Below are the code and all the weights of a small trained network. Each question names an input and a target symbol and asks about switching units off, where a switched-off unit gives its printed mean instead of its output.

import numpy as np


def w(rows, s, z=0):
    codes = np.array(rows[::2]) - 128.0
    scale = np.full(codes.shape[1], s)
    scale[-1] = z or s
    return codes * scale


def norm(h):
    return h / np.sqrt((h * h).mean(-1, keepdims=True) + 1e-5)


def f(y):
    return y / 2 * (1 + np.tanh(0.7978845608 * (y + 0.044715 * y**3)))


def softmax(a):
    e = np.exp(a - a.max(-1, keepdims=True))
    return e / e.sum(-1, keepdims=True)


def log_softmax(a):
    a = a - a.max(-1, keepdims=True)
    return a - np.log(np.exp(a).sum(-1, keepdims=True))


def net(x, mask):
    ids = ['Φαβδεζηξπ'.index(c) for c in x.split()]
    T = len(ids)
    res = E[ids] + P[:T]
    r = norm(res)
    for j in range(2):
        rows = slice(3 * j, 3 * j + 3)
        q, k, v = (r @ M[0][rows].T for M in (Q, K, V))
        z = softmax(np.where(np.tri(T) > 0, q @ k.T / 3**0.5, -1e9)) @ v
        o = O[0][rows]
        res = res + np.where(mask[j], z, o[:, -1]) @ o[:, :-1]
    y = f(norm(res) @ A[0][:, :-1].T + A[0][:, -1])
    res = res + np.where(mask[2:10], y, B[0][:, -1]) @ B[0][:, :-1]
    return log_softmax(norm(res)[-1] @ U[:, :-1].T + U[:, -1])


Q, K, V, O, A, B = {}, {}, {}, {}, {}, {}
E = w([
[152,114,85,114,125,148,33,52,91],'Φ',
[87,94,86,120,142,102,89,150,162],'α',
[174,177,73,101,75,98,116,78,167],'β',
[119,118,69,63,85,94,34,104,62],'δ',
[65,82,101,86,71,109,43,99,82],'ε',
[106,131,117,102,93,169,120,130,105],'ζ',
[108,129,119,131,66,105,112,11,131],'η',
[88,217,57,98,122,105,56,155,113],'ξ',
[163,75,89,71,112,100,27,123,142],'π',
],0.013)
P = w([
[146,85,96,138,123,116,157,132,157],'0',
[109,155,84,121,173,132,45,77,188],'1',
[130,174,44,253,119,120,128,157,77],'2',
[141,102,118,136,166,148,180,123,125],'3',
[90,152,70,115,158,134,73,70,184],'4',
[150,167,115,228,35,145,113,177,134],'5',
[145,90,158,124,171,123,202,154,107],'6',
[63,152,183,89,174,100,72,112,189],'7',
],0.012)
Q[0] = w([
[187,216,184,192,116,197,152,125,30],'head 0',
[254,141,152,102,155,40,137,121,125],'head 0',
[161,100,116,206,140,134,242,236,162],'head 0',
[110,86,229,161,113,75,159,245,98],'head 1',
[81,96,73,22,140,108,120,100,112],'head 1',
[175,90,133,173,135,190,204,197,73],'head 1',
],0.01)
K[0] = w([
[141,167,63,85,41,203,134,135,125],'head 0',
[227,183,68,118,130,31,113,100,126],'head 0',
[77,166,32,150,124,149,109,141,255],'head 0',
[109,151,170,130,40,112,85,133,203],'head 1',
[135,180,235,111,145,94,208,148,65],'head 1',
[74,172,85,202,81,196,73,93,143],'head 1',
],0.011)
V[0] = w([
[109,69,154,53,118,77,150,96,177],'head 0',
[217,124,65,132,97,118,147,54,110],'head 0',
[255,50,111,149,181,135,75,143,153],'head 0',
[60,198,137,47,153,141,52,142,117],'head 1',
[113,174,110,113,191,105,138,56,246],'head 1',
[222,187,52,89,100,165,153,112,102],'head 1',
],0.0072)
O[0] = w([
[180,136,133,43,172,185,202,142,103,181],'head 0',
[136,188,201,65,143,66,141,220,107,243],'head 0',
[20,113,150,110,60,184,173,150,152,182],'head 0',
[157,127,137,24,139,219,136,188,195,126],'head 1',
[103,153,228,79,145,149,140,57,142,48],'head 1',
[132,31,254,187,158,115,111,231,102,253],'head 1',
],0.0075,0.0037)
A[0] = w([
[164,138,86,190,114,91,80,141,108,72],'neuron 0',
[116,121,134,77,107,168,176,140,91,99],'neuron 1',
[153,123,156,86,126,145,129,113,183,1],'neuron 2',
[143,126,145,187,84,124,181,64,68,30],'neuron 3',
[157,63,80,167,80,172,173,135,88,134],'neuron 4',
[125,113,156,175,150,137,253,120,153,94],'neuron 5',
[141,170,58,132,139,171,106,105,150,70],'neuron 6',
[81,152,95,87,124,145,92,144,136,142],'neuron 7',
],0.014,0.0043)
B[0] = w([
[110,134,117,161,91,45,83,123,207,253],'neuron 0',
[133,101,106,149,172,114,91,97,173,184],'neuron 1',
[135,50,138,152,116,144,127,140,158,135],'neuron 2',
[95,111,71,182,96,131,24,194,203,126],'neuron 3',
[76,156,162,68,100,177,151,116,111,224],'neuron 4',
[107,186,100,119,202,51,146,158,253,154],'neuron 5',
[119,70,160,73,121,116,78,187,81,177],'neuron 6',
[164,171,124,183,116,141,186,106,121,243],'neuron 7',
],0.013,0.0071)
U = w([
[49,179,193,123,23,125,157,197,101,43],'Φ',
[117,133,98,65,109,141,98,3,46,250],'α',
[85,67,254,155,176,104,68,71,40,50],'β',
[201,169,126,179,135,191,150,202,86,179],'δ',
[171,96,46,66,153,119,66,210,41,20],'ε',
[131,131,67,202,114,48,37,112,126,176],'ζ',
[199,179,217,96,188,22,179,66,71,103],'η',
[173,24,168,109,108,192,106,121,190,90],'ξ',
[92,164,108,163,169,119,238,1,166,99],'π',
],0.0081,0.0023)

Each question gives the input, a string of symbols that net reads in full, and the target symbol t.
The units are the heads (3 rows each of Q, K, V and O) and the neurons (one row each of A and B). Each row of codes is followed by its name. A weight is (code - 128) times the scale printed after its matrix; where a second scale follows, it is the last column's (O, A, B and U).
mask holds one flag per unit, heads first, then neurons. A switched-off unit (its flag False) gives its mean, the last column of its rows in O or B, instead of its output. The means were averaged over made-up inputs and are rounded, as every weight is.
A unit's drop is (log p(t) with every unit on - log p(t) with that unit switched off) / (log p(t) with every unit on - log p(t) with every unit switched off).
The circuit of an input: a set's keep is (log p(t) with only the set's units on - log p(t) with every unit switched off) / (log p(t) with every unit on - log p(t) with every unit switched off). Starting from all 10 units, units are removed one at a time, each time the one whose removal leaves the highest keep (on an exact tie, the one counted first), for as long as the keep stays at least 0.8.
circuit, biggest first: the units of the circuit, biggest drop first
top k neurons: the k neurons with the biggest drops, biggest first
heads that matter: for each layer, one digit per head in row order, 1 if its drop is at least 0.15 and else 0, layers parted by /
input π π ζ δ, target ε: heads that matter : 11
input ζ β ζ ζ π ζ η α, target η: circuit, biggest first : (head 0; head 1)
input α ε ζ ζ ξ π β α, target β: circuit, biggest first : (head 1)
input ζ Φ ζ ζ ζ α π Φ, target π: heads that matter : 10
input ζ α α, target Φ: circuit, biggest first : (head 0; neuron 4)
input Φ ζ π η β, target η: circuit, biggest first : (head 0; head 1)
input ζ α ζ ζ α α, target δ: circuit, biggest first : (head 1; neuron 0; neuron 4)
input ζ π α ε ζ α Φ α, target Φ: heads that matter : 10
input π α ζ ε, target α: heads that matter : 10
input α ζ ζ α ζ π ζ, target ξ: heads that matter : 01
input η ζ β ζ, target η: circuit, biggest first : (head 1; neuron 5)
input ζ β ζ ε α, target ε: heads that matter : 00
input ε π ε, target Φ: heads that matter : 01
input α π ζ π ζ, target π: circuit, biggest first : (neuron 7)
input α β α Φ η, target Φ: heads that matter : 11
input ζ ζ η α α β ζ β, target ζ: heads that matter : 01
input ζ η ζ ξ ζ π α, target π: top 2 neurons : (neuron 5; neuron 6)
input α ζ β α ζ η β ε, target β: heads that matter : 01
input ε ζ α ζ α π ζ, target ξ: top 2 neurons : (neuron 2; neuron 7)
input α ζ Φ β, target η: circuit, biggest first : (neuron 0; head 1)
input ζ ζ ζ, target δ: top 3 neurons : (neuron 0; neuron 1; neuron 6)
input Φ ζ ε α ζ Φ δ π, target δ: heads that matter : 11
input Φ ζ ζ δ, target ε: heads that matter : 11
input ζ α α α, target π: heads that matter : 00
input α α α ξ, target δ: heads that matter : 01
input π α ξ δ π, target δ: top 3 neurons : (neuron 7; neuron 0; neuron 6)
input ζ ζ Φ Φ, target β: top 2 neurons : (neuron 0; neuron 4)
